Below are the code and all the weights of a small trained network. Each question names an input and a target symbol and asks about switching units off, where a switched-off unit gives its printed mean instead of its output.

import numpy as np


def w(rows, s, z=0):
    codes = np.array(rows[::2]) - 128.0
    scale = np.full(codes.shape[1], s)
    scale[-1] = z or s
    return codes * scale


def f(y):
    return np.maximum(y, 0)


def softmax(a):
    e = np.exp(a - a.max(-1, keepdims=True))
    return e / e.sum(-1, keepdims=True)


def log_softmax(a):
    a = a - a.max(-1, keepdims=True)
    return a - np.log(np.exp(a).sum(-1, keepdims=True))


def net(x, mask):
    ids = ['αγεζηθμξ'.index(c) for c in x.split()]
    T = len(ids)
    res = E[ids] + P[:T]
    r = res
    for j in range(2):
        rows = slice(2 * j, 2 * j + 2)
        q, k, v = (r @ M[0][rows].T for M in (Q, K, V))
        z = softmax(np.where(np.tri(T) > 0, q @ k.T / 2**0.5, -1e9)) @ v
        o = O[0][rows]
        res = res + np.where(mask[j], z, o[:, -1]) @ o[:, :-1]
    y = f(res @ A[0][:, :-1].T + A[0][:, -1])
    res = res + np.where(mask[2:6], y, B[0][:, -1]) @ B[0][:, :-1]
    return log_softmax(res[-1] @ U[:, :-1].T + U[:, -1])


Q, K, V, O, A, B = {}, {}, {}, {}, {}, {}
E = w([
[83,99,131],'α',
[75,105,145],'γ',
[92,122,100],'ε',
[112,87,144],'ζ',
[85,89,132],'η',
[94,78,131],'θ',
[30,6,111],'μ',
[78,150,59],'ξ',
],0.02)
P = w([
[186,3,128],'0',
[133,192,243],'1',
[144,133,163],'2',
[165,117,160],'3',
[80,225,201],'4',
[121,118,140],'5',
[137,121,124],'6',
[101,98,154],'7',
[110,60,81],'8',
[107,71,73],'9',
[113,84,89],'10',
[111,45,119],'11',
[133,64,117],'12',
],0.0036)
Q[0] = w([
[153,227,67],'head 1',
[121,110,39],'head 1',
[195,254,50],'head 2',
[144,129,62],'head 2',
],0.0092)
K[0] = w([
[104,127,184],'head 1',
[166,72,118],'head 1',
[195,147,160],'head 2',
[91,84,4],'head 2',
],0.014)
V[0] = w([
[217,134,164],'head 1',
[136,181,3],'head 1',
[118,54,87],'head 2',
[218,127,116],'head 2',
],0.011)
O[0] = w([
[165,97,186,42],'head 1',
[38,147,28,83],'head 1',
[85,253,214,244],'head 2',
[85,89,175,23],'head 2',
],0.012,0.011)
A[0] = w([
[161,199,127,2],'neuron 1',
[107,178,132,3],'neuron 2',
[201,175,83,159],'neuron 3',
[78,254,73,78],'neuron 4',
],0.0093,0.0031)
B[0] = w([
[7,111,119,158],'neuron 1',
[90,75,135,165],'neuron 2',
[74,79,158,142],'neuron 3',
[137,81,130,250],'neuron 4',
],0.012,0.018)
U = w([
[138,65,255,180],'α',
[108,180,208,83],'γ',
[104,225,118,160],'ε',
[127,214,172,228],'ζ',
[116,221,162,186],'η',
[111,247,165,191],'θ',
[34,166,239,3],'μ',
[77,199,79,151],'ξ',
],0.0084,0.0069)

Each question gives the input, a string of symbols that net reads in full, and the target symbol t.
The units are the heads (2 rows each of Q, K, V and O) and the neurons (one row each of A and B). Each row of codes is followed by its name. A weight is (code - 128) times the scale printed after its matrix; where a second scale follows, it is the last column's (O, A, B and U).
mask holds one flag per unit, heads first, then neurons. A switched-off unit (its flag False) gives its mean, the last column of its rows in O or B, instead of its output. The means were averaged over made-up inputs and are rounded, as every weight is.
A unit's drop is (log p(t) with every unit on - log p(t) with that unit switched off) / (log p(t) with every unit on - log p(t) with every unit switched off).
The circuit of an input: a set's keep is (log p(t) with only the set's units on - log p(t) with every unit switched off) / (log p(t) with every unit on - log p(t) with every unit switched off). Starting from all 6 units, units are removed one at a time, each time the one whose removal leaves the highest keep (on an exact tie, the one counted first), for as long as the keep stays at least 0.8.
circuit, biggest first: the units of the circuit, biggest drop first
k most important neurons: the k neurons with the biggest drops, biggest first
which heads matter: for each layer, one digit per head in row order, 1 if its drop is at least 0.15 and else 0, layers parted by /
drop when u is switched off: that unit's drop, to one decimal
input θ μ μ μ ζ, target μ: circuit, biggest first => (neuron 1; head 2; neuron 2)
input μ μ μ η, target μ: circuit, biggest first => (head 2; neuron 1; neuron 2)
input θ ζ α α η ξ ξ γ ξ ξ ξ ξ α, target ξ: which heads matter => 10
input θ μ θ μ ε, target μ: which heads matter => 00
input μ μ ζ ε, target μ: which heads matter => 01
input ξ γ ζ η μ, target ξ: which heads matter => 10
input ε μ ξ ε ζ ε ξ ζ μ, target ξ: most important neuron => (neuron 3)
input ε ε ζ ξ ξ ζ γ, target ξ: which heads matter => 11
input θ μ μ θ ζ μ γ θ μ ζ, target μ: 3 most important neurons => (neuron 1; neuron 3; neuron 2)
input η μ μ γ ξ, target μ: drop when neuron 2 is switched off => 0.1
input μ ε μ μ ε μ θ, target μ: drop when neuron 1 is switched off => 0.5
input μ μ η ξ, target μ: drop when head 2 is switched off => 0.0
